Here is a tiny trained network, its code and every weight. The questions are about switching its units off for an input and a class, where a switched-off unit gives its printed mean instead of its output.

import numpy as np


def w(rows, s, z=0):
    codes = np.array(rows[::2]) - 128.0
    scale = np.full(codes.shape[1], s)
    scale[-1] = z or s
    return codes * scale


def f(y):
    return np.maximum(y, 0)


def log_softmax(a):
    a = a - a.max(-1, keepdims=True)
    return a - np.log(np.exp(a).sum(-1, keepdims=True))


def net(x, mask):
    res = np.array(x, float).reshape(1, 4) / 4 @ E
    y = f(res @ A[0][:, :-1].T + A[0][:, -1])
    res = res + np.where(mask, y, B[0][:, -1]) @ B[0][:, :-1]
    return log_softmax(res[-1] @ U[:, :-1].T + U[:, -1])


A, B = {}, {}
E = w([
[122,254,79,137,192,112,17],'x0',
[238,198,157,142,150,202,186],'x1',
[199,125,49,116,33,42,111],'x2',
[202,48,118,97,212,139,65],'x3',
],0.0078)
A[0] = w([
[229,195,128,121,129,177,202,89],'N1',
[117,81,136,119,141,106,167,76],'N2',
[101,177,152,149,81,121,136,73],'N3',
[211,133,87,140,65,69,122,115],'N4',
[153,13,160,133,66,157,213,98],'N5',
[77,70,120,146,132,97,76,105],'N6',
[156,108,138,111,158,122,109,86],'N7',
[159,121,116,140,71,113,93,144],'N8',
[169,101,113,132,184,123,130,92],'N9',
[107,125,142,140,151,145,133,205],'N10',
[137,67,125,129,176,119,89,96],'N11',
[167,116,129,111,151,133,127,124],'N12',
[79,170,123,127,86,140,171,159],'N13',
[178,79,142,145,155,111,82,74],'N14',
[185,78,126,123,165,136,92,173],'N15',
[87,120,147,140,190,142,157,85],'N16',
[129,158,122,134,141,118,84,83],'N17',
[130,80,129,132,109,133,192,70],'N18',
[95,189,119,139,87,123,174,57],'N19',
[143,143,126,132,159,126,97,90],'N20',
[130,152,134,129,146,104,116,166],'N21',
[61,161,134,120,98,116,157,78],'N22',
[135,144,129,122,134,111,147,254],'N23',
[82,142,161,107,173,168,136,65],'N24',
[117,247,96,136,153,118,57,90],'N25',
[144,159,125,122,117,156,59,133],'N26',
[37,108,115,115,105,86,99,78],'N27',
[135,132,117,168,153,104,132,106],'N28',
[171,79,107,129,157,152,82,74],'N29',
[95,212,142,130,71,127,180,128],'N30',
[100,132,170,135,133,179,112,86],'N31',
[178,137,89,98,69,75,127,65],'N32',
[115,179,126,128,127,116,128,91],'N33',
[87,136,135,126,160,159,148,80],'N34',
[199,159,151,143,147,135,163,57],'N35',
[204,198,150,135,120,162,150,127],'N36',
[143,109,154,109,111,135,146,83],'N37',
[40,129,172,130,219,176,154,94],'N38',
[104,153,121,113,141,101,89,112],'N39',
[172,135,99,130,59,101,88,70],'N40',
[136,156,112,117,163,122,82,75],'N41',
[52,79,104,127,104,99,76,130],'N42',
],0.015,0.0097)
B[0] = w([
[142,86,130,134,139,66,17,208],'N1',
[129,109,120,135,145,82,149,155],'N2',
[186,84,126,118,122,137,161,156],'N3',
[141,230,120,138,103,141,126,204],'N4',
[48,132,125,125,178,77,211,254],'N5',
[133,98,117,134,141,100,59,183],'N6',
[170,105,138,124,120,130,146,148],'N7',
[122,185,129,116,107,149,126,175],'N8',
[170,93,142,129,107,139,147,159],'N9',
[70,177,120,134,118,192,119,187],'N10',
[190,85,130,119,115,150,138,172],'N11',
[145,99,120,113,115,159,130,157],'N12',
[142,93,131,111,123,193,158,189],'N13',
[195,86,133,128,111,125,155,161],'N14',
[137,90,138,110,111,217,160,202],'N15',
[151,177,118,136,113,108,126,167],'N16',
[116,128,125,124,146,96,159,153],'N17',
[116,116,145,140,140,69,171,174],'N18',
[208,71,131,123,119,130,162,163],'N19',
[128,104,124,134,139,107,155,149],'N20',
[92,133,132,117,135,146,149,161],'N21',
[207,73,128,125,123,125,139,162],'N22',
[20,167,133,113,139,254,111,208],'N23',
[173,174,116,144,109,102,136,166],'N24',
[61,115,126,132,163,73,217,212],'N25',
[77,132,128,111,134,125,162,168],'N26',
[146,87,119,136,134,86,46,183],'N27',
[126,125,136,143,128,112,134,133],'N28',
[199,84,131,128,118,133,160,165],'N29',
[174,76,136,109,114,181,162,196],'N30',
[159,167,119,134,120,114,128,158],'N31',
[181,201,123,155,114,101,133,179],'N32',
[163,101,153,136,130,102,157,146],'N33',
[160,156,138,161,112,96,135,154],'N34',
[168,99,117,128,134,54,76,163],'N35',
[110,106,121,126,136,99,38,192],'N36',
[119,115,113,120,135,103,144,148],'N37',
[171,234,118,124,98,94,118,214],'N38',
[99,115,136,129,145,100,141,163],'N39',
[178,194,123,139,116,93,132,172],'N40',
[121,115,132,141,152,92,169,158],'N41',
[106,110,143,117,138,121,35,203],'N42',
],0.037,0.015)
U = w([
[78,121,117,98,191,83,199,68],'0',
[170,225,93,118,104,127,134,135],'1',
[129,83,109,95,162,95,42,180],'2',
[191,74,131,77,120,179,175,72],'3',
[44,157,123,102,140,237,119,255],'4',
[112,106,131,254,87,152,143,54],'5',
],0.0097,0.0031)

Each question gives the input, the list of numbers given to net, and the class t.
The units are the neurons (one row each of A and B). Each row of codes is followed by its name. A weight is (code - 128) times the scale printed after its matrix; where a second scale follows, it is the last column's (A, B and U).
mask holds one flag per neuron, in row order. A switched-off neuron (its flag False) gives its mean, the last column of its row in B, instead of its output. The means were averaged over made-up inputs and are rounded, as every weight is.
A unit's drop is (log p(t) with every unit on - log p(t) with that unit switched off) / (log p(t) with every unit on - log p(t) with every unit switched off).
The circuit of an input: a set's keep is (log p(t) with only the set's units on - log p(t) with every unit switched off) / (log p(t) with every unit on - log p(t) with every unit switched off). Starting from the 12 units with the biggest drops (on a tie, the unit counted first), units are removed one at a time, each time the one whose removal leaves the highest keep (on an exact tie, the one counted first), for as long as the keep stays at least 0.8.
circuit, biggest first: the units of the circuit, biggest drop first
top k neurons: the k neurons with the biggest drops, biggest first
drop when u is switched off: that unit's drop, to one decimal
input [4,-7,-8,6], class 1: circuit, biggest first	(N38)
input [6,8,-1,0], class 2: top 3 neurons	(N1, N36, N5)
input [7,7,-4,-6], class 0: top 4 neurons	(N25, N42, N27, N26)
input [8,-6,5,-8], class 0: top 3 neurons	(N25, N39, N15)
input [6,7,0,5], class 2: top 3 neurons	(N1, N36, N5)
input [-4,5,-5,6], class 3: top 3 neurons	(N15, N4, N42)
input [-3,-8,-6,-4], class 2: top 2 neurons	(N27, N42)
input [-2,7,5,-6], class 2: top 2 neurons	(N1, N36)
input [8,8,-5,3], class 0: top 3 neurons	(N25, N26, N41)
input [6,-7,-1,-1], class 2: top 3 neurons	(N27, N5, N42)
input [5,5,-1,0], class 0: top 3 neurons	(N25, N42, N27)
input [-4,5,4,6], class 3: top 2 neurons	(N15, N42)
input [0,6,0,-6], class 2: top 3 neurons	(N1, N36, N15)
input [7,6,-4,-7], class 0: circuit, biggest first	(N25)
input [8,0,8,-4], class 0: top 2 neurons	(N25, N38)
input [5,2,2,6], class 3: top 3 neurons	(N5, N15, N29)
input [8,8,-7,4], class 0: drop when N26 is switched off	1.7
input [7,-3,7,-3], class 0: drop when N39 is switched off	0.6
input [7,5,-4,2], class 0: drop when N25 is switched off	3.6
input [-5,7,5,4], class 2: circuit, biggest first	(N1)
input [-5,-2,-8,0], class 1: drop when N38 is switched off	0.4
